Each row is followed by its class.
[ 146  208   63  -62 -150  -82  -34  201  -19  172   14   27 -140   55
 -140 -105  -54    9   91   26  118 -102   37  113  210   -3  -95  -97
  -15  170 -188  102 -213    1] | Rutur
[-180 -164   37  -99 -155  -56   33   42 -128  169  -91   21   47 -119
   -9  256  -47  -15  151 -108   13   77   79   79   77   22  124   14
  147   95  -80   57 -121  193] | suz
[  -6 -232 -106  100  269   52   94  -97  267 -370  288 -235  -26  -62
   -3   27   60 -144 -348  393 -170 -307  -79 -407 -336  193   29  166
 -238 -235  264 -112  420 -126] | tol
[-113  -29   61 -148 -218  -59  -24   31  -59  268 -123   46   -6  -84
  -26  171  -15  -27  251 -189   87   12   72  128   90  -11   72 -113
  119  202 -171   64 -187  193] | Rutur
[ 197 -229    0 -221 -166 -111 -320  -13  134  277 -180 -100   40  -47
 -149 -222   58  -43  197 -149  225 -287  -37   86  102  127  -67 -315
   92  293 -295   88 -283   16] | sofo
[ -15 -194 -143 -227 -100 -107  209 -423  -60  -55 -516  127  232 -222
   67  452  -89  -86  462 -445 -152  528  164  135 -178 -165  440  135
  161   41   34  -20  130  335] | sofo
[ -77 -393  -45  -32  164  -29  192  -91 -161  -39   57   23   68  -94
  -20  200  -25   26  -71  -80  -23  -49   20   22   46   58  141  -18
  206  -46  -78   96  214   49] | suz
[ 565    9 -232 -262 -229  -87  -29 -266   46   89 -609   -8   96  -24
 -218 -149  -14 -131  424 -483  116  352   35  317  -63 -186   89 -140
  233  268 -244  250   86   36] | Mezep
[ 458  201 -191  314  329  122  396 -289  227 -633 -116  116   68  -92
   25  -19 -140 -116 -117   43 -289  481  -46 -199 -400 -387   70  250
  -89 -438  432   16  802 -122] | Ked
[-757  -16  209  174  147  -49  433  157 -122 -187  486  176 -138 -220
  190  734  -79   40 -202  390 -323  -45  217 -324   17  185  125  370
  -29 -407  364 -217  123  181] | Mezep
[ 688   72 -186   94   10   66 -251  -36  149   41  -68 -434   32  215
 -225 -725  118 -300 -179  -84  254  -41 -278   75 -200 -143 -349 -356
  -76  218 -123  269  143 -328] | meron
[-129  293   93  115  -72   41  112   93  148  -80   69   23 -116  -83
   20  147  -86  -44  -14  157  -94   70   62 -150 -103  -87  -10  118
 -158  -77  192  -54    8   32] | Rutur
[ 547  272 -129 -163 -278  -76 -133  104  129  288 -252 -116  -63  188
 -181 -568   23 -175  145 -186  248  -24    6  218  -21 -218 -211 -381
   36  445 -234  136 -240  -73] | Ked
[ 533 -124 -229  210  298   26  306   21 -206 -126   38  -30    9  105
 -199 -376  -92   45 -213 -103  132  211  -93  207   88 -245 -167 -125
  234   33 -109  383  381 -276] | suz
[ 490  -16 -237  -93  -32   60 -117 -265  385 -119 -240 -229  100   27
 -137 -416   83 -267  -86  -25   23  -37 -135  -92 -391  -60   11 -143
 -193  106  -66  -13  212 -108] | suz
[ 246 -233 -141  257  288   91  113   -4  -84 -223  186 -181  -11    3
  -97 -115  -44  -89 -315   66    8   48 -150  -52  -89  -14 -156   38
  111 -229  111  218  409 -232] | suz
[ 177  705   56 -170 -524 -212 -117  328  113  409 -203  149 -184  158
 -103 -489  -29  -22  226  -15  226    1  161  265  226 -282 -263 -300
   -4  508 -282  -53 -610   59] | Mezep
[  58 -263  -91  253  331  130 -136   40   25 -186  388 -342  106   84
   -8 -226  115  -65 -560  373  -23 -434 -286 -207  -71  232 -191   44
 -130 -233  151 -138  219 -328] | suz
[ 186  192   32 -144 -233 -123  -57  162 -159  348 -195  110 -135   12
 -124 -178  -71   22  303 -250  166  101  119  294  286 -125 -114 -195
  225  328 -261  175 -337   54] | sofo
[ -67 -222   -1   73  190   -5  311  -64  -77 -263  167   90 -109 -126
  -36  390 -106    4  -81  160 -158   51   64 -117   -5  101  109  288
   57 -320  170   14  283    9] | Ges
[-370  615  182  -76 -304  -77  261    4  272 -104  -57  348 -231 -187
  101  420 -117   49  200  220 -287  212  330 -178  -75 -115  234  347
 -278 -117  251 -359  -96  299] | Rutur
[  82  305  -24  376  151   92  -30  275   51 -122  427 -193 -123  181
   49 -399   39  -16 -533  494  -10 -352 -214 -177   -9  -33 -420  -11
 -163 -125  263 -222   10 -403] | tol
[  87  132 -158  100   68  -21  374 -220   40 -250 -126  100   80  -84
   73  229  -88  -35    9  -26 -235  412   68  -34 -220 -235  176  247
  -30 -211  273 -128  301   72] | zoper
[ 250 -581 -216 -143  128   53   11 -422 -140  -25 -415 -156  380 -112
  -54  102   86  -77  164 -437  -10  225  -85  188 -137  -46  298   11
  208   44  -51  124  328   71] | suz
[-299 -210   10   50  130   10   38   51  175 -132  396 -109  -90  -68
   41  141   48  -78 -329  436 -123 -520  -15 -336 -138  268  -19   95
 -130 -143  166 -217  100  -44] | tol
[-464 -296  127 -130  -85  -93   23   69 -248  236  103  -19   44 -141
  126  417   40   58   73   44   -2 -168  117    8  234  203  170   76
   91   79  -42 -138 -305  206] | Ges
[ 138  430   28  -16 -278   -9 -144  142   74  215 -118 -121   -5  114
   25 -353   81 -106  -13   56   94  -50  -36  103   13 -165 -186 -137
 -163  249   20 -184 -375  -83] | zuk
[-512 -133  165 -211 -100 -136  162   97  -85  161  102  178  -14 -203
   72  500  -32   70  143   89  -57 -178  229  -53  167  129  245  105
   27  137  -59 -130 -244  346] | Rutur
[ -36  384   44   15 -190 -108   94  270   73  101  145   90 -226   54
  -23 -191  -61   22  -49  249   16 -115  129  -10   94 -126 -129  -55
  -67  174  -15 -101 -207   26] | tol
[ 221 -336 -143  -32  194  -26  244  -91 -160   20  -56   12   40  -35
 -123   31  -57   -6  -52 -188   97   65   22  181   72  -87   31 -138
  276   94 -140  256  226  -59] | Rutur
[  94  -15  -98  -27  -21   31  -42 -207  260 -132 -148 -180  174  -69
   44    9   94 -143    1   36  -89   59  -76 -117 -220   40  121   90
 -212  -24  155 -176   81  -10] | bazil
[ 157  392   46   11 -182  -76  178  105 -103  106 -226  320  -71  -15
  -30   20 -173  137  251 -189    7  289   97  259  225 -364  -28  -68
  206  104  -83   87  -88   64] | zoper
[-603  -60  196  127  185  -93  448  324 -271  -67  511  296 -240  -95
   73  524 -127  276 -189  309 -124 -146  205 -132  286   92   10  221
  139 -227  114  -68   32  130] | zoper
[ 212 -408  -88 -277 -218  -94 -173 -103 -215  385 -357 -103  108  -25
 -138  -11    9  -90  343 -529  245  133   -3  346  124   -3   81 -266
  367  330 -399  328 -130  155] | suz
[  52   -1  -52  247  358   71  265 -103  216 -540  349 -106 -143  -35
  -28  170  -44  -46 -387  453 -299  -71  -49 -383 -281  118  -19  336
 -234 -540  451 -152  584 -202] | meron
[  87 -396  -90  -89   58  -75  -25  -54 -267  178  -91 -156  210   20
  -27   63   51   23   30 -165  112  -44  -69  164  158   61   46  -97
  170  171 -120   81  -43    2] | meron
[ 450  277 -150  -86 -187  -23  -70  -11   -2  104 -370  -39   69  112
  -65 -417   22 -118  153 -212  141  240   -7  270  -24 -302  -97 -122
   12  261 -117  101  -71  -55] | zuk
[ 184  -99 -242  156  252    2  659 -475   50 -497 -248   97  138 -319
   40  554 -165  -10  168 -156 -358  762   60 -137 -343 -226  393  308
   37 -366  321    5  692  112] | Mezep
[  99 -276 -102 -108   42   20 -238    8  169   85  120 -261   60   21
  -99 -201  128 -118 -215  135  102 -578 -137  -92  -77  229 -108 -189
  -56  130 -100  -36  -66 -136] | zoper
[-398   50   80 -181 -144  -94  214  -53  147  -38  -24  139  -38 -192
  111  466  -25  -15  136   91 -181   25  243 -136  -85   78  298  186
 -100  -19  106 -233  -45  290] | bazil
[ 200  388  -48  234  -42  -24  259  176 -185  -12   60  131 -112  105
    9 -204 -123   66  -72   56   50  240    4  168  174 -279 -206  -22
   43   -8   42   58  -56 -163] | Ges
[ 181  448  -34  104  -50   31    7   20  206  -67   24 -128   -4   86
   12 -283   37 -113 -124  179  -72   -9  -56  -97 -155 -134  -68   29
 -295   47  157 -202  -55 -110] | Rutur
[ 107  386   39  -83 -279  -99  -48  237  114  198    2   19 -124  105
  -82 -401   12    1  -19  129   98 -129   73   94  111 -126 -149 -164
 -110  297 -114  -83 -305   -7] | suz
[-117 -208  -66 -135   -5   50    5 -224  172 -141 -163 -127  111 -173
   55  282   77 -235  147 -134  -90  100   28 -174 -376   74  245  113
  -79  -75   63  -18  243  216] | bazil
[ 191 -224 -176  262  411  156  143 -133   94 -411  220 -310  128    1
   -5  -59   60  -99 -447  284 -120 -151 -227 -169 -259   27  -90  106
 -102 -326  324  -45  574 -344] | zuk
[-189  261  189 -172 -250 -174   32  155   14  185  -28  234 -181  -70
  -20  222 -124   95  314   37  -53   13  217   49  206   13   78   64
   14   88  -74 -126 -332  237] | sofo
[ 545  312 -159  215   66   78   82 -165  278 -329 -160   -7   13   29
  -65 -343  -88 -122  -55   49 -118  228 -171  -37 -245 -345 -103    4
  -36  -99  188   17  407 -225] | tol
[ -91  -28  -92  -67  -39  -57  161  -90   81 -110  -14   75  -39  -47
   13  150  -53  -77   61   45  -81   15   98  -76 -190  -33  146   86
   21  -17   28  -76   65  144] | tol
[ -13 -553 -114  378  653  142  420 -171 -104 -569  372  -31  110 -116
   19  292  -80   53 -567  252 -221  -62 -162 -202 -136   17   -1  237
  125 -600  381   31  885 -261] | suz
[-359 -409   89  174  351   56   34  107  -35 -209  495 -205   66  -80
   99  297   85   47 -465  420 -130 -496 -113 -286   45  374  -21  201
  -80 -334  289 -211  205 -148] | bazil
[-216  492  280 -208 -525 -166 -247  454 -235  642   13   96 -119  173
   14 -194   19   96  217  -12  231  -97  114  331  472  -85 -200 -232
   21  570 -252 -114 -875  154] | meron
[-234  104  132 -129 -162 -104  163   33   56   13   18  218 -150 -124
   32  442  -96   86  206   82 -144   82  232  -62   78   63  179  178
  -15 -108  100 -150  -36  242] | Ked
[ 228 -120 -167  272  211   -1  392  120 -348 -101  219   61 -114   43
  -62  -68 -142  -35 -187  -50   90  286   -3  160  104 -137 -193  -59
  284 -142  -31  432  297 -193] | Ges
[-107 -366  -31  -61   17  -37  232 -113 -242   18 -102   96   -6 -180
  -14  420 -101  -32  223 -251   14  270  127  107   20  -32  188   83
  289  -61  -67  233  148  205] | Ges
[ -55  308   67   35  -80  -45  132   46  148  -84  102   37 -165    0
  -44  105  -70  -27  -45  231 -109    0  105 -123  -64  -19    9  119
 -118  -84  126 -102   11   12] | meron
[-216   50  135 -109  -80 -131  144  158 -154  104  118  107 -127  -26
  -29  322  -90   93  124  101  -54  -36  166   30  194   65  100  118
   37   27  -25  -43 -148  186] | meron
[-851  -98  405 -209 -102 -246  282  312 -418  281  167  340 -222 -202
   95  899 -140  342  336   41 -118  -85  449   27  548  241  308  231
  189  -44  -62 -101 -411  432] | sofo
[ 442  158 -262  -72  -44  -51  315 -241  172 -196 -371   80   18  -31
  -73 -132  -84 -181  188 -280  -34  487  114  113 -293 -348  124  -17
   19   61    3  164  348   64] | bazil
[ 116  313  -72  196   83   95  308  -99  162 -317    9  -50 -104  -79
   29   41  -35 -207 -112  131 -174  327   37 -171 -369 -244  -27  213
 -160 -247  326  -26  402  -53] | zuk
[ 237 -617 -169   24  248   59 -145  -85 -116   21   98 -259  146   36
 -152  -91   75 -123 -159 -143  192 -232 -257   41  -29  157 -145 -127
  231    7 -177  295  271 -150] | zoper
[ 703  396 -246  140  -23   19   35 -118  103  -93 -297 -105   40   95
 -111 -516  -34 -124   54 -133   80  381  -90  141 -126 -384 -160 -120
  -94  104    8  175  150 -203] | meron
[-123  272   40  -69 -166  -23   50  -85  175  -79 -123    6   79  -70
  114  124   56  -63  103  130 -157   92   84  -81 -165  -92  154  204
 -262  -44  204 -308  -14  147] | zuk
[ 213  352  -40   29  -68   30   64 -168  320 -235 -230   45   29  -56
   34  -17  -60  -91   24  112 -199  187    8 -124 -283 -233   59  113
 -204 -114  285 -219  187  -18] | meron
[ 532  -58 -183   51   34  -32 -118  -41  -77   41 -180 -177   92  160
 -139 -416    5  -71  -81 -161  157   71 -139  226   78 -142 -185 -219
  112  110  -89  186   69 -235] | meron
[-700  268  356  121  -34   16   93  186  227 -203  506  166 -262 -214
  159  500    2  147 -149  657 -384 -318  198 -473  -57  291  169  441
 -287 -450  442 -515  -80  182] | tol
[-205  130   79 -162 -251 -107  180   27 -110  203 -198  214  -70 -154
   26  346 -100  -38  394 -249  -16  362  257  140   59 -146  201   44
  167  150  -96  125 -166  350] | Rutur
[-290  -68  256 -301 -278 -164 -162   60 -105  356 -215  215  102 -170
   50  345  -66  182  415 -152   -3 -159  122  182  368   46  183  -36
  240  290 -137 -153 -413  268] | sofo
[ 119   47  102 -516 -535 -191 -393 -168  502  276 -447  -89  146  -85
  -23  -65  149 -105  498  -95   48 -208   46  -47 -154   -9  179 -123
 -255  430  -72 -390 -309  365] | Ked
[ 437  121 -216  163  277  103  262 -200  265 -418   48 -145   34  -11
  -91 -289   18 -199 -264  136 -110  111 -127 -163 -375 -190  -29   10
 -225  -98  191   55  532 -212] | Rutur
[ 177  331  145  -74 -275  -63 -195  237  -53  290 -141  135  -77   45
  -59 -340  -25   97  153  -85  134  -46   11  256  319 -204 -169 -214
   88  267 -174  -10 -359    8] | suz
[ 384 -185 -265   35  155   44  314 -449   -9 -281 -388  -41  251 -133
   -7  181  -23 -163  181 -350 -113  557    6   34 -336 -270  275  105
   76 -139  160  127  558   80] | Ked
[-142 -187   25   27   23  -51  165  -82 -107   -6  -97  132   24 -132
   25  333 -126   15  195 -217  -11  234   94   -4  -41  -52  112   50
  227  -95    4  137  113  146] | sofo
[ 171 -290  -51 -278 -210 -110 -107 -108 -127  217 -316   -9   11 -111
 -160  151  -36  -10  406 -333  118   84   64  261  158   36  164  -78
  313  254 -260  233  -93  167] | tol
[-270  297  217   -8 -141 -117    8  346  -73  170  203  187 -273    3
   -8   98 -125  168   23  208   -6 -174  178   22  319   62 -115   27
   35   24  -22 -114 -331   43] | sofo
[ 256  651  -97   65 -326  -41   88  161   33   82 -184   66 -182  127
  -43 -371  -81 -181  178 -100   84  376  107  148 -135 -416 -173  -93
  -27  214  -40  142 -125   35] | tol
